Below are the code and all the weights of a small trained network. Each question names an input and a target symbol and asks about switching units off, where a switched-off unit gives its printed mean instead of its output.

import numpy as np


def w(rows, s, z=0):
    codes = np.array(rows[::2]) - 128.0
    scale = np.full(codes.shape[1], s)
    scale[-1] = z or s
    return codes * scale


def f(y):
    return y / 2 * (1 + np.tanh(0.7978845608 * (y + 0.044715 * y**3)))


def softmax(a):
    e = np.exp(a - a.max(-1, keepdims=True))
    return e / e.sum(-1, keepdims=True)


def log_softmax(a):
    a = a - a.max(-1, keepdims=True)
    return a - np.log(np.exp(a).sum(-1, keepdims=True))


def net(x, mask):
    ids = ['ΔΨγεημξπστφω'.index(c) for c in x.split()]
    T = len(ids)
    res = E[ids] + P[:T]
    u = 0
    for l in range(3):
        q, k, v = (res @ M[l].T for M in (Q, K, V))
        z = softmax(np.where(np.tri(T) > 0, q @ k.T / 2**0.5, -1e9)) @ v
        res = res + np.where(mask[u], z, O[l][:, -1]) @ O[l][:, :-1]
        u += 1
        y = f(res @ A[l][:, :-1].T + A[l][:, -1])
        res = res + np.where(mask[u : u + 4], y, B[l][:, -1]) @ B[l][:, :-1]
        u += 4
    return log_softmax(res[-1] @ U[:, :-1].T + U[:, -1])


Q, K, V, O, A, B = {}, {}, {}, {}, {}, {}
E = w([
[152,178,40,156,143,105,96,93,110,118,74],'Δ',
[135,105,184,83,124,142,63,159,99,119,89],'Ψ',
[127,138,171,84,68,144,99,150,116,73,110],'γ',
[144,186,160,144,129,95,155,127,185,130,103],'ε',
[112,24,152,217,39,170,140,174,54,212,43],'η',
[249,109,161,166,187,67,108,134,202,123,139],'μ',
[165,141,178,99,158,93,125,83,199,189,118],'ξ',
[143,114,194,95,129,54,167,104,161,169,128],'π',
[187,139,124,216,211,146,155,108,134,142,114],'σ',
[39,121,208,181,161,135,130,185,90,69,92],'τ',
[131,194,119,123,113,107,65,106,98,176,218],'φ',
[110,143,116,85,171,238,72,105,125,133,180],'ω',
],0.017)
P = w([
[163,222,210,84,101,254,185,103,81,144,95],'0',
[149,193,165,58,112,167,139,133,93,117,111],'1',
[148,176,154,83,126,152,105,153,114,128,100],'2',
[131,146,157,107,133,131,133,132,121,123,138],'3',
[114,139,145,133,137,126,115,128,136,126,139],'4',
[90,144,138,142,134,120,134,129,147,130,164],'5',
[99,121,134,182,133,107,100,132,141,135,146],'6',
[89,129,119,211,131,101,101,120,163,118,168],'7',
[85,103,133,218,131,88,76,169,117,172,139],'8',
[52,151,120,179,91,84,126,168,136,187,177],'9',
[91,168,115,208,66,78,96,171,140,196,159],'10',
],0.0098)
Q[0] = w([
[120,67,103,127,95,179,168,159,182,93,2],'L0H1',
[118,122,55,85,65,213,47,142,51,71,162],'L0H1',
],0.0054)
K[0] = w([
[147,35,166,117,118,176,178,128,168,16,8],'L0H1',
[253,158,113,35,101,203,149,81,104,125,103],'L0H1',
],0.0057)
V[0] = w([
[149,131,119,187,128,106,94,118,119,121,172],'L0H1',
[179,140,13,24,79,131,162,54,171,255,116],'L0H1',
],0.0059)
O[0] = w([
[145,216,148,208,168,221,153,90,9,110,160,253],'L0H1',
[80,59,162,186,206,120,71,3,75,132,88,79],'L0H1',
],0.0065,0.0018)
A[0] = w([
[122,157,91,198,171,2,126,84,173,176,130,180],'L0N1',
[71,176,63,167,80,114,180,178,145,105,100,61],'L0N2',
[151,175,213,122,78,11,182,172,236,135,135,251],'L0N3',
[184,161,114,187,159,195,165,125,131,150,50,166],'L0N4',
],0.0051,0.002)
B[0] = w([
[140,111,95,187,196,81,95,122,73,184,19,208],'L0N1',
[79,63,124,104,145,53,46,102,103,163,68,137],'L0N2',
[176,141,157,150,180,32,97,128,188,121,147,254],'L0N3',
[159,175,48,137,189,138,254,85,91,138,83,143],'L0N4',
],0.008,0.0063)
Q[1] = w([
[202,128,163,141,240,49,127,48,197,235,129],'L1H1',
[164,131,253,186,252,51,168,170,201,173,121],'L1H1',
],0.005)
K[1] = w([
[108,154,45,173,107,89,110,114,136,254,208],'L1H1',
[122,135,156,198,126,84,120,143,104,160,114],'L1H1',
],0.0082)
V[1] = w([
[106,174,64,111,79,161,71,108,158,79,231],'L1H1',
[175,117,177,130,116,152,103,139,2,131,194],'L1H1',
],0.0066)
O[1] = w([
[93,173,109,67,209,93,116,254,164,127,118,76],'L1H1',
[115,145,107,178,36,109,104,176,249,117,31,254],'L1H1',
],0.0092,0.0036)
A[1] = w([
[105,232,128,61,151,135,148,56,26,140,29,251],'L1N1',
[107,151,118,148,100,9,49,132,113,93,155,188],'L1N2',
[145,210,204,150,98,228,75,114,55,99,227,228],'L1N3',
[255,124,175,168,155,93,106,190,90,35,135,114],'L1N4',
],0.0054,0.0016)
B[1] = w([
[118,91,117,76,191,10,195,79,130,139,157,171],'L1N1',
[163,134,162,123,197,165,62,135,160,212,163,254],'L1N2',
[34,143,188,96,141,124,116,104,101,113,51,202],'L1N3',
[93,184,155,105,67,141,120,143,142,123,103,197],'L1N4',
],0.011,0.0078)
Q[2] = w([
[212,135,168,95,161,54,125,11,131,105,1],'L2H1',
[117,78,72,212,61,194,104,88,19,15,227],'L2H1',
],0.0044)
K[2] = w([
[2,78,126,203,219,200,120,131,152,130,152],'L2H1',
[110,186,145,87,78,60,144,126,85,173,112],'L2H1',
],0.0042)
V[2] = w([
[15,164,117,83,98,226,69,123,92,79,107],'L2H1',
[77,160,50,252,236,233,169,134,81,71,73],'L2H1',
],0.0034)
O[2] = w([
[104,113,149,103,90,126,106,79,93,68,112,83],'L2H1',
[85,127,141,126,161,182,106,126,6,98,169,2],'L2H1',
],0.015,0.0044)
A[2] = w([
[3,110,152,143,85,85,152,78,135,97,26,141],'L2N1',
[98,79,181,96,76,60,66,124,202,110,50,180],'L2N2',
[225,84,57,150,140,63,113,133,118,148,176,254],'L2N3',
[136,3,79,77,202,125,170,66,83,135,113,164],'L2N4',
],0.0057,0.00092)
B[2] = w([
[101,157,149,124,58,1,146,98,54,104,227,167],'L2N1',
[93,130,143,238,205,140,55,128,102,117,217,249],'L2N2',
[198,108,120,153,96,113,72,110,86,44,206,173],'L2N3',
[61,39,109,100,103,173,5,206,134,150,42,148],'L2N4',
],0.0084,0.013)
U = w([
[100,90,81,200,3,105,159,150,123,183,156,120],'Δ',
[103,170,76,169,169,107,212,160,108,105,119,226],'Ψ',
[111,104,6,127,160,51,97,151,89,93,166,88],'γ',
[118,133,171,96,159,42,198,136,133,150,83,46],'ε',
[109,127,130,112,116,129,120,120,137,137,138,5],'η',
[188,218,151,131,64,132,161,67,153,101,57,236],'μ',
[123,94,138,124,119,123,127,65,170,140,98,109],'ξ',
[178,88,124,198,162,155,169,4,122,135,210,69],'π',
[174,129,140,129,161,155,151,113,65,149,154,195],'σ',
[185,150,147,5,104,86,112,180,131,151,190,96],'τ',
[21,139,159,141,218,234,80,153,200,234,105,155],'φ',
[24,199,229,160,132,128,113,67,77,25,143,158],'ω',
],0.0051,0.0029)

Each question gives the input, a string of symbols that net reads in full, and the target symbol t.
The units are the heads (2 rows each of Q, K, V and O) and the neurons (one row each of A and B). Each row of codes is followed by its name. A weight is (code - 128) times the scale printed after its matrix; where a second scale follows, it is the last column's (O, A, B and U).
mask holds one flag per unit, layer by layer, with each layer's heads first. A switched-off unit (its flag False) gives its mean, the last column of its rows in O or B, instead of its output. The means were averaged over made-up inputs and are rounded, as every weight is.
A unit's drop is (log p(t) with every unit on - log p(t) with that unit switched off) / (log p(t) with every unit on - log p(t) with every unit switched off).
The circuit of an input: a set's keep is (log p(t) with only the set's units on - log p(t) with every unit switched off) / (log p(t) with every unit on - log p(t) with every unit switched off). Starting from the 12 units with the biggest drops (on a tie, the unit counted first), units are removed one at a time, each time the one whose removal leaves the highest keep (on an exact tie, the one counted first), for as long as the keep stays at least 0.8.
circuit, biggest first: the units of the circuit, biggest drop first
unit that matters most: the unit with the biggest drop
top k neurons in layer l: the k neurons of layer l with the biggest drops, biggest first
input π φ φ Δ ε ε τ Δ μ, target τ: top 3 neurons in layer 1 -> [L1N4 L1N3 L1N2]
input τ φ τ ω τ φ π, target φ: unit that matters most -> L1N2
input Δ π τ ξ, target τ: circuit, biggest first -> [L0H1 L0N3]
input π φ φ π φ π Δ ξ ε γ, target ω: circuit, biggest first -> [L1H1 L1N3 L0N1 L2N1]
input π ξ ε, target π: circuit, biggest first -> [L1H1 L0H1]
input φ φ π φ ω φ μ, target ω: circuit, biggest first -> [L2H1 L1N4]
input ε φ η π π φ γ π ξ, target π: circuit, biggest first -> [L0N1 L0N3 L1H1 L1N3]
input φ φ μ ω ε, target ω: circuit, biggest first -> [L2H1 L0N3]
input φ φ μ η, target Δ: circuit, biggest first -> [L1N2 L1H1 L2N1]
input γ π φ φ τ ε, target φ: top 2 neurons in layer 2 -> [L2N2 L2N1]
input Δ π ω, target ω: circuit, biggest first -> [L1N2 L2H1]
input τ φ φ σ φ σ Ψ, target ω: circuit, biggest first -> [L0N3 L1N2 L2H1]
input ω ε ω τ φ Δ τ π ε, target τ: circuit, biggest first -> [L0H1 L1H1 L0N3]
input γ φ π τ φ Ψ φ π γ, target φ: unit that matters most -> L0H1
input τ ω φ π Δ π Δ μ π, target π: circuit, biggest first -> [L1H1 L0N1]
input τ Δ ξ, target τ: top 2 neurons in layer 0 -> [L0N3 L0N1]
input π Δ φ μ η ε μ φ π Ψ ξ, target π: circuit, biggest first -> [L0N3 L0N1 L1H1]
input τ π π φ φ ε μ π, target π: top 2 neurons in layer 2 -> [L2N3 L2N4]
input π γ γ ω φ φ φ ξ γ τ π, target τ: top 2 neurons in layer 1 -> [L1N3 L1N2]
input φ μ μ γ γ η τ ω Ψ, target ω: circuit, biggest first -> [L2H1]
input η π π μ, target π: top 2 neurons in layer 2 -> [L2N3 L2N4]
input Δ φ ε, target φ: top 2 neurons in layer 1 -> [L1N1 L1N3]
input φ μ Δ, target γ: top 2 neurons in layer 0 -> [L0N4 L0N3]
input φ φ γ π τ ε, target τ: top 2 neurons in layer 0 -> [L0N3 L0N2]
input ξ π μ, target π: top 2 neurons in layer 0 -> [L0N1 L0N3]
input Δ Δ φ, target ω: top 2 neurons in layer 0 -> [L0N3 L0N4]
